Here is a tiny trained network, its code and every weight. The questions are about switching its units off for an input and a class, where a switched-off unit gives its printed mean instead of its output.

import numpy as np


def w(rows, s, z=0):
    codes = np.array(rows[::2]) - 128.0
    scale = np.full(codes.shape[1], s)
    scale[-1] = z or s
    return codes * scale


def f(y):
    return np.maximum(y, 0)


def log_softmax(a):
    a = a - a.max(-1, keepdims=True)
    return a - np.log(np.exp(a).sum(-1, keepdims=True))


def net(x, mask):
    res = np.array(x, float).reshape(1, 6) / 4 @ E
    y = f(res @ A[0][:, :-1].T + A[0][:, -1])
    res = res + np.where(mask, y, B[0][:, -1]) @ B[0][:, :-1]
    return log_softmax(res[-1] @ U[:, :-1].T + U[:, -1])


A, B = {}, {}
E = w([
[121,76,158,8,141,155],'x0',
[173,168,104,123,62,117],'x1',
[121,193,139,87,68,143],'x2',
[114,107,18,152,127,188],'x3',
[194,128,160,178,99,249],'x4',
[34,120,128,179,106,131],'x5',
],0.011)
A[0] = w([
[79,148,108,91,69,166,114],'N1',
[108,145,82,136,112,154,83],'N2',
[165,150,181,133,131,113,95],'N3',
[150,167,114,110,131,51,150],'N4',
[46,62,111,135,90,36,199],'N5',
[156,137,94,218,129,184,254],'N6',
[131,245,108,140,104,112,125],'N7',
[109,216,126,118,105,147,108],'N8',
[59,105,171,96,123,135,161],'N9',
[164,251,120,168,124,138,154],'N10',
[189,9,113,80,126,196,182],'N11',
[77,48,118,206,161,90,136],'N12',
[130,85,70,153,159,104,140],'N13',
[141,123,244,124,160,97,156],'N14',
[163,127,112,72,92,106,136],'N15',
[141,190,193,25,129,65,97],'N16',
],0.012,0.0051)
B[0] = w([
[88,176,158,98,125,112,163],'N1',
[134,119,167,178,112,162,158],'N2',
[156,123,160,128,180,206,160],'N3',
[146,5,140,81,124,101,181],'N4',
[54,199,120,122,193,6,219],'N5',
[146,60,127,121,19,167,251],'N6',
[194,156,79,78,49,130,180],'N7',
[160,166,76,83,144,128,163],'N8',
[57,200,178,118,151,150,173],'N9',
[143,159,137,89,2,211,197],'N10',
[69,37,97,102,189,60,220],'N11',
[112,114,88,134,173,65,212],'N12',
[163,54,71,119,132,72,181],'N13',
[79,57,244,130,133,188,201],'N14',
[193,88,63,118,131,81,170],'N15',
[106,40,92,165,200,188,220],'N16',
],0.0079,0.015)
U = w([
[151,207,123,227,203,168,1],'0',
[67,97,233,165,134,254,211],'1',
[96,165,100,200,173,105,79],'2',
[8,243,204,128,150,80,48],'3',
[198,230,120,146,66,156,101],'4',
[91,68,72,146,159,90,228],'5',
],0.0097,0.0032)

Each question gives the input, the list of numbers given to net, and the class t.
The units are the neurons (one row each of A and B). Each row of codes is followed by its name. A weight is (code - 128) times the scale printed after its matrix; where a second scale follows, it is the last column's (A, B and U).
mask holds one flag per neuron, in row order. A switched-off neuron (its flag False) gives its mean, the last column of its row in B, instead of its output. The means were averaged over made-up inputs and are rounded, as every weight is.
A unit's drop is (log p(t) with every unit on - log p(t) with that unit switched off) / (log p(t) with every unit on - log p(t) with every unit switched off).
The circuit of an input: a set's keep is (log p(t) with only the set's units on - log p(t) with every unit switched off) / (log p(t) with every unit on - log p(t) with every unit switched off). Starting from the 12 units with the biggest drops (on a tie, the unit counted first), units are removed one at a time, each time the one whose removal leaves the highest keep (on an exact tie, the one counted first), for as long as the keep stays at least 0.8.
units of the circuit, in order: the units of the circuit, biggest drop first
most important unit: the unit with the biggest drop
top k neurons: the k neurons with the biggest drops, biggest first
drop of u: that unit's drop, to one decimal
input [6,3,7,5,-4,2], class 3: most important unit : N1
input [8,-8,-8,-1,2,8], class 3: units of the circuit, in order : N9; N5
input [-7,1,-3,-5,3,-3], class 1: top 2 neurons : N14; N3
input [-4,-6,2,3,-7,0], class 3: top 2 neurons : N5; N16
input [-3,5,-5,-5,-1,7], class 3: units of the circuit, in order : N5; N16
input [2,-4,-2,4,7,-1], class 5: top 2 neurons : N11; N14
input [-4,6,-4,-5,4,-5], class 4: top 4 neurons : N16; N7; N11; N10
input [-7,-4,7,-8,-6,-1], class 1: units of the circuit, in order : N16; N14
input [-2,-5,-6,-2,4,-5], class 1: top 2 neurons : N14; N5
input [-4,-1,2,5,6,-8], class 4: top 3 neurons : N14; N16; N10
input [-5,-1,5,-8,-8,-2], class 5: top 2 neurons : N16; N4
input [-4,4,3,-6,-3,-5], class 1: top 2 neurons : N16; N14
input [-7,3,2,3,8,3], class 4: drop of N4 : 0.0
input [1,-2,-4,-5,2,-6], class 1: units of the circuit, in order : N14
input [7,8,8,8,-4,5], class 3: drop of N6 : 0.1
input [6,-5,-2,-7,-4,-7], class 1: drop of N14 : 0.8
input [-5,0,-3,-6,-3,-6], class 1: drop of N14 : 0.2
